2	3	9	4 Answer: 2, 4

654	230	532	227	630	890	253
297	274	711	729	173	619	778
Answer: 654, 778

-356	121	-224	-250	-197	-289
-84	-510	-175	-143	-130	-69
-43	-424	-422	324	-149	507
Answer: -356, 507

99	56	95	60	36	19	16 Answer: 99, 16

496	103	19	251	330	755 Answer: 496, 755

73	47	51	17	34	79	28
94	32	34	29	27	59	28
Answer: 73, 28

10	-28	15	26	12 Answer: 10, 12

261	401	530	925	584	786	180 Answer: 261, 180
---
[[-0.086 -0.100 -0.092 -0.086 -0.094 -0.059 -0.105 -0.088 -0.099 -0.121
  -0.117 -0.128 -0.116 -0.120  0.189]
 [ 0.037  0.052  0.048  0.041  0.050  0.014  0.057  0.045  0.054  0.076
   0.072  0.081  0.074  0.073 -0.215]
 [ 0.048  0.061  0.051  0.045  0.053  0.024  0.063  0.047  0.057  0.083
   0.077  0.088  0.078  0.080 -0.226]
 [-0.091 -0.103 -0.093 -0.087 -0.095 -0.066 -0.107 -0.088 -0.103 -0.125
  -0.120 -0.134 -0.121 -0.123  0.189]
 [ 0.044  0.056  0.050  0.043  0.050  0.020  0.062  0.046  0.056  0.079
   0.076  0.085  0.075  0.078 -0.222]] value 0.078

[[-0.48 -0.39  0.48  0.91 -0.51  0.39]
 [-0.05 -0.69  0.39  0.18 -0.03 -1.63]
 [ 0.62  0.01  0.90  0.21  0.89 -0.34]
 [ 0.59  0.52  0.69  0.24  0.90  0.41]
 [ 1.70  0.80  0.73 -0.25  1.59 -0.16]
 [ 0.58  0.06  0.44  0.03  0.71 -0.50]
 [-0.19 -0.52  0.51  0.45 -0.06 -0.61]] value -0.06

[[ 0.19  0.20  0.19  0.17  0.19  0.15  0.20  0.19  0.20  0.22  0.22  0.23
   0.23  0.22 -0.17]
 [ 0.18  0.19  0.18  0.17  0.18  0.15  0.19  0.18  0.19  0.21  0.21  0.22
   0.22  0.21 -0.15]
 [ 0.09  0.09  0.09  0.09  0.09  0.09  0.09  0.09  0.09  0.09  0.09  0.09
   0.09  0.09  0.09]
 [ 0.18  0.20  0.19  0.17  0.19  0.15  0.19  0.18  0.20  0.22  0.22  0.23
   0.22  0.22 -0.17]
 [ 0.19  0.20  0.19  0.18  0.19  0.15  0.20  0.19  0.20  0.22  0.22  0.23
   0.23  0.23 -0.18]] value 0.23

[[ 0.290 -2.307 -2.030 -0.049 -0.661  1.674  0.197 -0.799  1.259]
 [-1.956 -1.557 -0.344 -0.051 -0.049 -0.230  0.510 -0.711 -1.133]
 [-0.912 -2.765 -2.687 -0.901 -1.739  0.116 -0.969 -0.216  0.944]
 [-1.934 -1.408  0.036  0.783 -0.010  0.159  0.230 -0.465  1.209]
 [ 0.356 -2.319 -2.107 -0.060 -0.672  1.747  0.208 -0.747  0.079]
 [-1.803 -1.355 -0.252  0.243 -0.411  0.043 -0.055 -0.658 -0.074]
 [-1.797 -1.278 -0.196  0.400 -0.409  0.122 -0.127 -0.579 -0.142]
 [-2.483 -2.399 -0.735 -1.225  1.359 -1.231  2.600 -1.012 -1.243]] value -1.012

[[-156.26 -191.87 -172.46 -134.53  -13.67  101.55 -110.87 -160.85   46.21
   -29.78   87.40 -176.05  -79.87   72.19 -194.25]
 [  31.06   69.95   94.53  109.97   73.37  -35.74 -129.98   17.29   -5.89
  -200.23  -64.50   76.80 -131.15  -42.75   24.07]
 [-163.92 -214.77 -201.75 -134.26   18.38  128.53 -159.63 -251.94   98.60
   -18.22  134.37 -240.80 -125.63  135.88 -203.29]
 [  32.69   42.66   35.87   46.49  -15.44 -142.71  -74.87 -145.26  -50.72
   -45.35  -83.78  -50.95 -105.78  -35.42   81.20]
 [-180.65 -220.54 -179.57 -149.44   23.89  185.51 -122.43 -173.70  108.80
   -22.52  135.15 -175.33 -104.85  152.93 -233.16]
 [ -37.27  -57.86 -116.40 -137.75 -191.92 -126.85  127.53   58.88 -151.35
   126.66  -79.28  -69.12  151.23 -161.93  -19.97]
 [ -36.26  -13.99  -13.57   -0.47   -8.77  -21.21  -55.44  -24.58   -6.81
   -72.62  -25.05  -36.60  -59.06  -21.22  -33.86]
 [ -29.40  -25.92  -38.72 -104.48 -177.96 -130.32  138.33  107.42 -189.42
    77.95 -122.83   16.70  126.56 -180.10   -8.35]
 [-153.17 -139.66 -104.35 -103.14  -30.70   88.53  -42.05  -65.02   37.73
   -34.57   47.93 -117.52  -47.01   54.26 -164.63]
 [  54.78   61.38   53.63  119.50  120.78    7.25 -167.85  -38.76   53.26
  -171.81    9.67   30.40 -132.44    9.42   27.71]
 [-112.40  -77.91  -39.17  -75.22  -73.15  -33.69  -18.50 -113.65  -27.62
    -7.82  -46.36 -112.25  -89.57   22.09  -72.16]
 [  36.24   -6.59  -85.96   40.69   69.97    6.94 -121.03  -92.98   83.81
   -42.73   91.63 -101.80  -14.89   12.49    3.27]] value 12.49

[[ -68.0   95.4   22.2  -47.8 -228.4  210.4 -163.4   76.2  130.3 -109.0]
 [  -1.3   23.7   -9.5   71.3   -5.5    5.1  -13.5   -4.3  -13.9  -21.3]
 [ -55.4   -0.2   28.8   -5.9   19.3  -13.9  -11.2  -53.2  -32.1  -37.1]
 [  43.5  -48.7  -33.4   40.2  -75.6   27.2  -13.5  130.8  -83.1  -21.8]
 [-252.0   31.8 -102.4 -211.6  -62.1  -44.6 -207.2  218.4  256.8 -249.0]
 [ -18.2   35.2  -53.2 -135.8 -137.7  122.9 -124.8   71.1   41.5  -48.6]
 [  32.0  138.8    3.8  186.3  -51.8  119.8  -27.9 -144.1  -46.7  -17.0]
 [ -52.0 -100.7    5.3   35.8    3.4  -26.3  -21.4   -6.2   51.2   -7.9]
 [-122.8   24.6  167.4 -143.9 -146.0  -34.9  -70.0  225.5   86.1 -144.1]] value 86.1
---
4,2,5,6,5,6,7
5,4,6,7,5,1,6
Out: 6

62,10,30,98,57,14,70 Out: 14

74,68,89,32,40
39,60,17,46,30
Out: 32

55,69,60,15,46,40,76 Out: 40

32,-43,6,-15,45 Out: -15

3681,5723,3922,7700,6154
3664,2808,4269,7107,7927
Out: 7700

471,257,305,211,530
597,352,309,361,804
631,333,343,313,653
Out: 211

2,0,8,9,7 Out: 9

5,7,6,2,9 Out: 2

72,6,92,70,79,9 Out: 79
---
696  775  503  470  819  931
638  753  629   38  471  633
734  770  549  999  872  818
Answer: 38

2250  3239  7891  8291
3698  9662  2174  4810
9001  3011  3950  9100
Answer: 9662

4  6  6  8  2  8  7
6  7  4  3  5  3  6
6  7  5  7  7  5  9
Answer: 5

 96  172  165  176  135  168  117
  2   51   89   48   58  152    7
 71  203   57   99   75   91  115
Answer: 58

-837    83  -140    64    18   787
-577  -299  -131   301  -120   401
 123   707   -65  -542   435   166
Answer: 301

232   90  217   93
 84   93  104  197
129  151  110   61
Answer: 93

3  5  8  5
7  3  4  1
6  3  4  2
Answer: 3
